Here is a tiny trained network, its code and every weight. The questions are about switching its units off for an input and a target symbol, where a switched-off unit gives its printed mean instead of its output.

import numpy as np


def w(rows, s, z=0):
    codes = np.array(rows[::2]) - 128.0
    scale = np.full(codes.shape[1], s)
    scale[-1] = z or s
    return codes * scale


def norm(h):
    return h / np.sqrt((h * h).mean(-1, keepdims=True) + 1e-5)


def f(y):
    return y / 2 * (1 + np.tanh(0.7978845608 * (y + 0.044715 * y**3)))


def softmax(a):
    e = np.exp(a - a.max(-1, keepdims=True))
    return e / e.sum(-1, keepdims=True)


def log_softmax(a):
    a = a - a.max(-1, keepdims=True)
    return a - np.log(np.exp(a).sum(-1, keepdims=True))


def net(x, mask):
    ids = ['αβγδεηθλξπσφψω'.index(c) for c in x.split()]
    T = len(ids)
    res = E[ids] + P[:T]
    r = norm(res)
    for j in range(3):
        rows = slice(3 * j, 3 * j + 3)
        q, k, v = (r @ M[0][rows].T for M in (Q, K, V))
        z = softmax(np.where(np.tri(T) > 0, q @ k.T / 3**0.5, -1e9)) @ v
        o = O[0][rows]
        res = res + np.where(mask[j], z, o[:, -1]) @ o[:, :-1]
    y = f(norm(res) @ A[0][:, :-1].T + A[0][:, -1])
    res = res + np.where(mask[3:15], y, B[0][:, -1]) @ B[0][:, :-1]
    return log_softmax(norm(res)[-1] @ U[:, :-1].T + U[:, -1])


Q, K, V, O, A, B = {}, {}, {}, {}, {}, {}
E = w([
[149,74,60,84],'α',
[155,127,68,47],'β',
[169,153,17,119],'γ',
[152,149,73,169],'δ',
[181,203,82,195],'ε',
[160,126,74,124],'η',
[138,135,95,142],'θ',
[161,132,39,151],'λ',
[169,191,66,91],'ξ',
[196,193,3,91],'π',
[177,196,75,138],'σ',
[198,121,73,139],'φ',
[140,132,116,111],'ψ',
[144,141,101,156],'ω',
],0.0077)
P = w([
[103,129,126,126],'0',
[250,101,81,142],'1',
[81,47,72,180],'2',
[103,104,179,131],'3',
[188,118,100,158],'4',
[80,153,28,139],'5',
],0.023)
Q[0] = w([
[3,88,119,133],'h0',
[109,108,78,137],'h0',
[104,70,175,115],'h0',
[148,111,78,133],'h1',
[169,148,102,97],'h1',
[171,56,152,142],'h1',
[100,36,103,141],'h2',
[130,130,88,83],'h2',
[117,126,71,83],'h2',
],0.014)
K[0] = w([
[45,173,208,76],'h0',
[134,87,195,108],'h0',
[74,253,72,102],'h0',
[130,141,164,212],'h1',
[150,45,103,135],'h1',
[148,133,33,79],'h1',
[86,135,135,145],'h2',
[159,68,207,69],'h2',
[95,182,145,134],'h2',
],0.012)
V[0] = w([
[98,42,135,165],'h0',
[132,123,153,9],'h0',
[156,100,117,138],'h0',
[122,127,49,64],'h1',
[164,142,95,177],'h1',
[192,167,140,115],'h1',
[114,162,96,92],'h2',
[132,89,171,93],'h2',
[130,172,190,102],'h2',
],0.015)
O[0] = w([
[179,23,182,42,122],'h0',
[214,255,154,148,126],'h0',
[148,110,32,15,147],'h0',
[141,224,223,131,253],'h1',
[161,203,26,118,178],'h1',
[120,171,66,142,99],'h1',
[135,91,162,110,172],'h2',
[143,221,152,153,79],'h2',
[73,105,204,252,11],'h2',
],0.0085,0.0068)
A[0] = w([
[7,114,64,115,211],'n0',
[125,136,160,89,139],'n1',
[82,154,170,160,43],'n2',
[93,162,178,85,175],'n3',
[191,125,85,124,153],'n4',
[9,67,117,163,1],'n5',
[158,108,159,174,93],'n6',
[152,69,80,149,177],'n7',
[174,76,129,112,179],'n8',
[97,109,85,65,155],'n9',
[112,243,106,133,149],'n10',
[170,89,242,131,59],'n11',
],0.018,0.0059)
B[0] = w([
[79,105,174,174,225],'n0',
[104,83,99,146,149],'n1',
[145,155,106,103,137],'n2',
[189,134,49,170,175],'n3',
[95,160,135,46,254],'n4',
[254,203,68,97,165],'n5',
[110,123,189,160,118],'n6',
[141,162,190,101,246],'n7',
[98,130,123,93,208],'n8',
[186,155,145,203,241],'n9',
[81,65,133,103,249],'n10',
[43,101,172,99,164],'n11',
],0.01,0.0092)
U = w([
[251,171,81,89,113],'α',
[56,158,62,59,91],'β',
[139,114,156,80,116],'γ',
[146,52,132,135,178],'δ',
[145,70,5,182,131],'ε',
[119,117,170,128,132],'η',
[218,82,162,144,117],'θ',
[119,79,116,112,96],'λ',
[39,107,86,174,178],'ξ',
[86,219,102,176,128],'π',
[189,142,96,220,252],'σ',
[99,60,118,105,121],'φ',
[147,205,220,126,51],'ψ',
[215,58,111,154,130],'ω',
],0.013,0.0035)

Each question gives the input, a string of symbols that net reads in full, and the target symbol t.
The units are the heads (3 rows each of Q, K, V and O) and the neurons (one row each of A and B). Each row of codes is followed by its name. A weight is (code - 128) times the scale printed after its matrix; where a second scale follows, it is the last column's (O, A, B and U).
mask holds one flag per unit, heads first, then neurons. A switched-off unit (its flag False) gives its mean, the last column of its rows in O or B, instead of its output. The means were averaged over made-up inputs and are rounded, as every weight is.
A unit's drop is (log p(t) with every unit on - log p(t) with that unit switched off) / (log p(t) with every unit on - log p(t) with every unit switched off).
The circuit of an input: a set's keep is (log p(t) with only the set's units on - log p(t) with every unit switched off) / (log p(t) with every unit on - log p(t) with every unit switched off). Starting from the 12 units with the biggest drops (on a tie, the unit counted first), units are removed one at a time, each time the one whose removal leaves the highest keep (on an exact tie, the one counted first), for as long as the keep stays at least 0.8.
circuit, biggest first: the units of the circuit, biggest drop first
top k neurons: the k neurons with the biggest drops, biggest first
which heads matter: for each layer, one digit per head in row order, 1 if its drop is at least 0.15 and else 0, layers parted by /
input σ ε λ, target σ: circuit, biggest first : (n5; h0; n0; n10)
input ω β ε, target ω: circuit, biggest first : (h0; n5; n0; n7)
input φ ε β β, target α: circuit, biggest first : (n3)
input ω ε β ε η β, target ε: circuit, biggest first : (h1; n9)
input σ η δ, target σ: circuit, biggest first : (n5; n0; n10)
input ε ε β β, target σ: top 3 neurons : (n5; n0; n4)
input β ξ ε, target β: circuit, biggest first : (h0; n10; n9)
input β α ε ξ β λ, target ξ: circuit, biggest first : (h2; h1)
input ξ β α, target ξ: which heads matter : 110
input θ α σ, target θ: which heads matter : 100
input δ ε ξ π φ ω, target π: circuit, biggest first : (h0; h2; n10)
input β β ξ α ξ β, target α: circuit, biggest first : (h0; n9)
input π ε ξ, target π: top 4 neurons : (n9; n10; n0; n7)
input δ β σ ξ β, target β: which heads matter : 001
input ξ θ β δ, target π: circuit, biggest first : (h0)
input β θ σ ξ ε θ, target ξ: which heads matter : 111
input ε ξ β, target ε: top 2 neurons : (n5; n0)
input α ξ ε, target α: circuit, biggest first : (h0; n10)
input ε ε γ ξ, target σ: circuit, biggest first : (h0; n5; n0; n4)
input ε ε ω ε, target σ: which heads matter : 100
input ξ θ β α φ σ, target α: circuit, biggest first : (h0)
input ω β φ ω θ δ, target ω: top 2 neurons : (n5; n9)
input β θ ψ ω φ γ, target ω: top 3 neurons : (n9; n5; n0)
input β θ γ σ γ θ, target σ: which heads matter : 011
input ξ ε β ε, target π: which heads matter : 110
input β β θ, target β: top 3 neurons : (n10; n0; n7)
input φ ξ ε π θ β, target π: circuit, biggest first : (h2)
input β β ξ α α π, target α: which heads matter : 110
input ξ ψ β, target ξ: which heads matter : 100
input ξ γ π, target ξ: which heads matter : 110
